Below are the code and all the weights of a small trained network. Each question names an input and a target symbol and asks about switching units off, where a switched-off unit gives its printed mean instead of its output.

import numpy as np


def w(rows, s, z=0):
    codes = np.array(rows[::2]) - 128.0
    scale = np.full(codes.shape[1], s)
    scale[-1] = z or s
    return codes * scale


def norm(h):
    return h / np.sqrt((h * h).mean(-1, keepdims=True) + 1e-5)


def f(y):
    return np.maximum(y, 0)


def softmax(a):
    e = np.exp(a - a.max(-1, keepdims=True))
    return e / e.sum(-1, keepdims=True)


def log_softmax(a):
    a = a - a.max(-1, keepdims=True)
    return a - np.log(np.exp(a).sum(-1, keepdims=True))


def net(x, mask):
    ids = ['βγζηστφψω'.index(c) for c in x.split()]
    T = len(ids)
    res = E[ids] + P[:T]
    r = norm(res)
    for j in range(3):
        rows = slice(2 * j, 2 * j + 2)
        q, k, v = (r @ M[0][rows].T for M in (Q, K, V))
        z = softmax(np.where(np.tri(T) > 0, q @ k.T / 2**0.5, -1e9)) @ v
        o = O[0][rows]
        res = res + np.where(mask[j], z, o[:, -1]) @ o[:, :-1]
    y = f(norm(res) @ A[0][:, :-1].T + A[0][:, -1])
    res = res + np.where(mask[3:11], y, B[0][:, -1]) @ B[0][:, :-1]
    return log_softmax(norm(res)[-1] @ U[:, :-1].T + U[:, -1])


Q, K, V, O, A, B = {}, {}, {}, {}, {}, {}
E = w([
[130,167,114,157],'β',
[163,160,136,106],'γ',
[130,92,7,44],'ζ',
[161,156,141,106],'η',
[145,190,145,142],'σ',
[139,90,65,172],'τ',
[160,142,77,121],'φ',
[155,158,148,161],'ψ',
[122,145,114,183],'ω',
],0.014)
P = w([
[8,46,132,39],'0',
[114,94,79,87],'1',
[34,73,255,173],'2',
[154,115,86,121],'3',
[57,192,194,116],'4',
[165,122,86,126],'5',
[94,166,144,124],'6',
[177,115,91,145],'7',
[105,177,157,133],'8',
[189,117,96,159],'9',
[121,182,150,125],'10',
[175,130,86,130],'11',
[152,202,143,88],'12',
[181,125,89,140],'13',
],0.0071)
Q[0] = w([
[129,237,64,157],'H0',
[251,148,72,133],'H0',
[148,240,69,132],'H1',
[75,125,184,109],'H1',
[147,192,103,104],'H2',
[171,193,147,170],'H2',
],0.012)
K[0] = w([
[229,120,34,150],'H0',
[192,174,113,254],'H0',
[245,139,87,150],'H1',
[27,95,44,70],'H1',
[197,97,110,156],'H2',
[226,159,183,148],'H2',
],0.0087)
V[0] = w([
[183,37,102,98],'H0',
[96,113,133,241],'H0',
[89,64,2,96],'H1',
[52,137,68,176],'H1',
[194,66,229,170],'H2',
[109,94,85,132],'H2',
],0.0077)
O[0] = w([
[169,2,120,143,89],'H0',
[33,98,47,126,153],'H0',
[176,116,56,142,4],'H1',
[66,219,4,136,65],'H1',
[105,44,68,112,92],'H2',
[141,84,168,89,56],'H2',
],0.0075,0.0026)
A[0] = w([
[177,42,221,16,110],'N0',
[124,255,177,147,160],'N1',
[154,253,153,194,164],'N2',
[192,197,172,217,94],'N3',
[111,155,238,87,200],'N4',
[38,111,179,118,181],'N5',
[83,89,82,51,200],'N6',
[220,85,18,92,1],'N7',
],0.0059,0.0025)
B[0] = w([
[154,69,198,252,159],'N0',
[87,18,130,38,248],'N1',
[159,160,109,47,254],'N2',
[132,104,115,3,215],'N3',
[149,55,164,200,208],'N4',
[58,103,93,146,158],'N5',
[147,17,242,113,155],'N6',
[163,229,162,166,151],'N7',
],0.0047,0.0069)
U = w([
[78,221,43,98,44],'β',
[160,110,198,178,144],'γ',
[205,85,27,102,80],'ζ',
[151,93,196,185,55],'η',
[63,228,199,100,214],'σ',
[151,87,7,173,205],'τ',
[240,188,65,151,46],'φ',
[2,56,163,124,249],'ψ',
[53,168,43,152,122],'ω',
],0.0086,0.0017)

Each question gives the input, a string of symbols that net reads in full, and the target symbol t.
The units are the heads (2 rows each of Q, K, V and O) and the neurons (one row each of A and B). Each row of codes is followed by its name. A weight is (code - 128) times the scale printed after its matrix; where a second scale follows, it is the last column's (O, A, B and U).
mask holds one flag per unit, heads first, then neurons. A switched-off unit (its flag False) gives its mean, the last column of its rows in O or B, instead of its output. The means were averaged over made-up inputs and are rounded, as every weight is.
A unit's drop is (log p(t) with every unit on - log p(t) with that unit switched off) / (log p(t) with every unit on - log p(t) with every unit switched off).
The circuit of an input: a set's keep is (log p(t) with only the set's units on - log p(t) with every unit switched off) / (log p(t) with every unit on - log p(t) with every unit switched off). Starting from all 11 units, units are removed one at a time, each time the one whose removal leaves the highest keep (on an exact tie, the one counted first), for as long as the keep stays at least 0.8.
circuit, biggest first: the units of the circuit, biggest drop first
unit that matters most: the unit with the biggest drop
heads that matter: for each layer, one digit per head in row order, 1 if its drop is at least 0.15 and else 0, layers parted by /
input τ φ η ψ β β φ, target ψ: circuit, biggest first	H1, N1
input γ η ζ, target γ: unit that matters most	H0
input σ ζ ψ τ τ ψ γ η ψ γ γ, target η: heads that matter	010
input ψ η ψ φ ψ γ, target γ: heads that matter	010
input η τ ω γ σ γ η, target γ: circuit, biggest first	H0, N0
input σ σ τ, target σ: circuit, biggest first	H0, H2
input φ ψ β, target φ: circuit, biggest first	H1, H0, N1
input ψ η γ σ β ζ σ ψ ψ τ ζ, target ψ: circuit, biggest first	N6, H1
input γ ψ ψ γ ψ τ σ η, target η: circuit, biggest first	H1, N0
input σ γ γ γ τ, target γ: heads that matter	110
input β ζ η ζ τ, target ζ: circuit, biggest first	H1, H0
input β β σ ψ σ, target β: circuit, biggest first	H1, H2
input ζ σ β σ σ σ ζ, target σ: circuit, biggest first	H0, H2, H1
input σ γ σ ψ ψ σ ζ, target ψ: circuit, biggest first	H1, N6
input φ β ω ψ β, target β: circuit, biggest first	H1
input ζ ψ σ ψ β ψ σ ψ ψ ψ ψ ω η, target ψ: heads that matter	111
input η σ σ γ ω φ ω ω ζ β, target β: heads that matter	100
input ζ γ β β ω γ φ φ, target φ: heads that matter	010
input η η φ, target η: heads that matter	100
input σ η σ τ ω ψ ω ψ ζ φ, target φ: unit that matters most	N7
input σ σ ψ, target σ: heads that matter	110
